Below is a small trained network, with its code and all its weights. Each question gives an input and a class and asks what happens when units are switched off, that is, made to give their printed mean instead of their output.

import numpy as np


def w(rows, s, z=0):
    codes = np.array(rows[::2]) - 128.0
    scale = np.full(codes.shape[1], s)
    scale[-1] = z or s
    return codes * scale


def f(y):
    return np.maximum(y, 0)


def log_softmax(a):
    a = a - a.max(-1, keepdims=True)
    return a - np.log(np.exp(a).sum(-1, keepdims=True))


def net(x, mask):
    res = np.array(x, float).reshape(1, 6) / 4 @ E
    y = f(res @ A[0][:, :-1].T + A[0][:, -1])
    res = res + np.where(mask, y, B[0][:, -1]) @ B[0][:, :-1]
    return log_softmax(res[-1] @ U[:, :-1].T + U[:, -1])


A, B = {}, {}
E = w([
[199,120,85,172,192,87,81,254,56],'x0',
[127,127,121,130,134,127,138,128,130],'x1',
[126,128,129,130,127,123,128,130,130],'x2',
[30,164,31,101,188,155,32,128,190],'x3',
[126,126,129,133,127,130,127,130,124],'x4',
[138,15,79,1,102,45,107,86,93],'x5',
],0.0099)
A[0] = w([
[65,159,157,107,64,202,146,37,231,255],'neuron 0',
[208,110,88,149,225,76,102,254,53,205],'neuron 1',
[71,76,9,34,146,92,37,95,146,81],'neuron 2',
[165,150,225,191,111,161,193,146,115,197],'neuron 3',
[193,42,165,84,81,69,181,104,59,134],'neuron 4',
[71,224,106,201,199,191,79,198,191,184],'neuron 5',
[123,98,152,72,52,133,164,34,130,231],'neuron 6',
],0.0068,0.0045)
B[0] = w([
[84,166,159,107,194,160,216,52,178,244],'neuron 0',
[134,107,115,132,66,166,26,205,40,250],'neuron 1',
[212,195,254,224,185,118,201,172,72,224],'neuron 2',
[188,155,193,180,146,80,184,137,106,216],'neuron 3',
[76,69,77,82,62,62,93,103,129,223],'neuron 4',
[105,238,75,127,190,186,75,141,162,241],'neuron 5',
[114,102,153,131,112,53,175,59,169,230],'neuron 6',
],0.0077,0.013)
U = w([
[157,143,202,172,161,112,188,102,142,250],'0',
[225,141,171,173,134,138,108,186,81,180],'1',
[56,153,90,68,164,194,133,96,175,74],'2',
[115,148,2,149,146,158,59,159,146,22],'3',
[93,69,110,39,90,93,137,75,162,94],'4',
[125,48,52,60,73,114,76,150,88,79],'5',
],0.0095,0.002)

Each question gives the input, the list of numbers given to net, and the class t.
The units are the neurons (one row each of A and B). Each row of codes is followed by its name. A weight is (code - 128) times the scale printed after its matrix; where a second scale follows, it is the last column's (A, B and U).
mask holds one flag per neuron, in row order. A switched-off neuron (its flag False) gives its mean, the last column of its row in B, instead of its output. The means were averaged over made-up inputs and are rounded, as every weight is.
A unit's drop is (log p(t) with every unit on - log p(t) with that unit switched off) / (log p(t) with every unit on - log p(t) with every unit switched off).
The circuit of an input: a set's keep is (log p(t) with only the set's units on - log p(t) with every unit switched off) / (log p(t) with every unit on - log p(t) with every unit switched off). Starting from all 7 units, units are removed one at a time, each time the one whose removal leaves the highest keep (on an exact tie, the one counted first), for as long as the keep stays at least 0.8.
units of the circuit, in order: the units of the circuit, biggest drop first
unit that matters most: the unit with the biggest drop
top k neurons: the k neurons with the biggest drops, biggest first
drop of u: that unit's drop, to one decimal
input [-7,6,5,1,1,3], class 0: top 3 neurons : neuron 2; neuron 0; neuron 4
input [2,2,2,-4,5,1], class 5: units of the circuit, in order : neuron 2; neuron 4
input [0,3,5,5,6,-7], class 2: top 2 neurons : neuron 1; neuron 0
input [0,5,5,-8,8,7], class 4: unit that matters most : neuron 6
input [2,3,-1,-2,6,7], class 5: units of the circuit, in order : neuron 4; neuron 0
input [-2,-8,-8,-7,-4,1], class 4: top 2 neurons : neuron 4; neuron 2
input [-1,7,5,3,-3,2], class 0: top 2 neurons : neuron 2; neuron 1
input [4,5,-5,-7,-5,1], class 5: top 2 neurons : neuron 4; neuron 2
input [1,-6,1,4,-4,1], class 1: units of the circuit, in order : neuron 2; neuron 0
input [-1,4,-7,-6,0,5], class 4: top 2 neurons : neuron 1; neuron 6
input [3,8,6,-1,-5,5], class 5: top 2 neurons : neuron 4; neuron 3
input [1,1,3,3,-4,3], class 1: units of the circuit, in order : neuron 0; neuron 2
input [0,-4,-7,-6,-2,4], class 4: top 2 neurons : neuron 1; neuron 6
input [2,-2,4,3,-4,7], class 1: units of the circuit, in order : neuron 2
input [-1,-4,-3,1,-1,-4], class 2: top 2 neurons : neuron 2; neuron 5
input [0,4,6,-2,-4,2], class 4: top 2 neurons : neuron 1; neuron 2
input [0,8,2,2,-8,0], class 2: top 4 neurons : neuron 3; neuron 1; neuron 2; neuron 6
input [-4,-6,-7,-7,-7,1], class 4: top 2 neurons : neuron 4; neuron 2
input [4,-1,-2,4,3,3], class 1: drop of neuron 2 : 0.7
input [5,-7,-3,3,5,-6], class 3: units of the circuit, in order : neuron 5
input [-6,6,4,1,-3,-2], class 2: drop of neuron 1 : -0.1
input [-4,8,7,4,2,8], class 0: drop of neuron 2 : 1.3
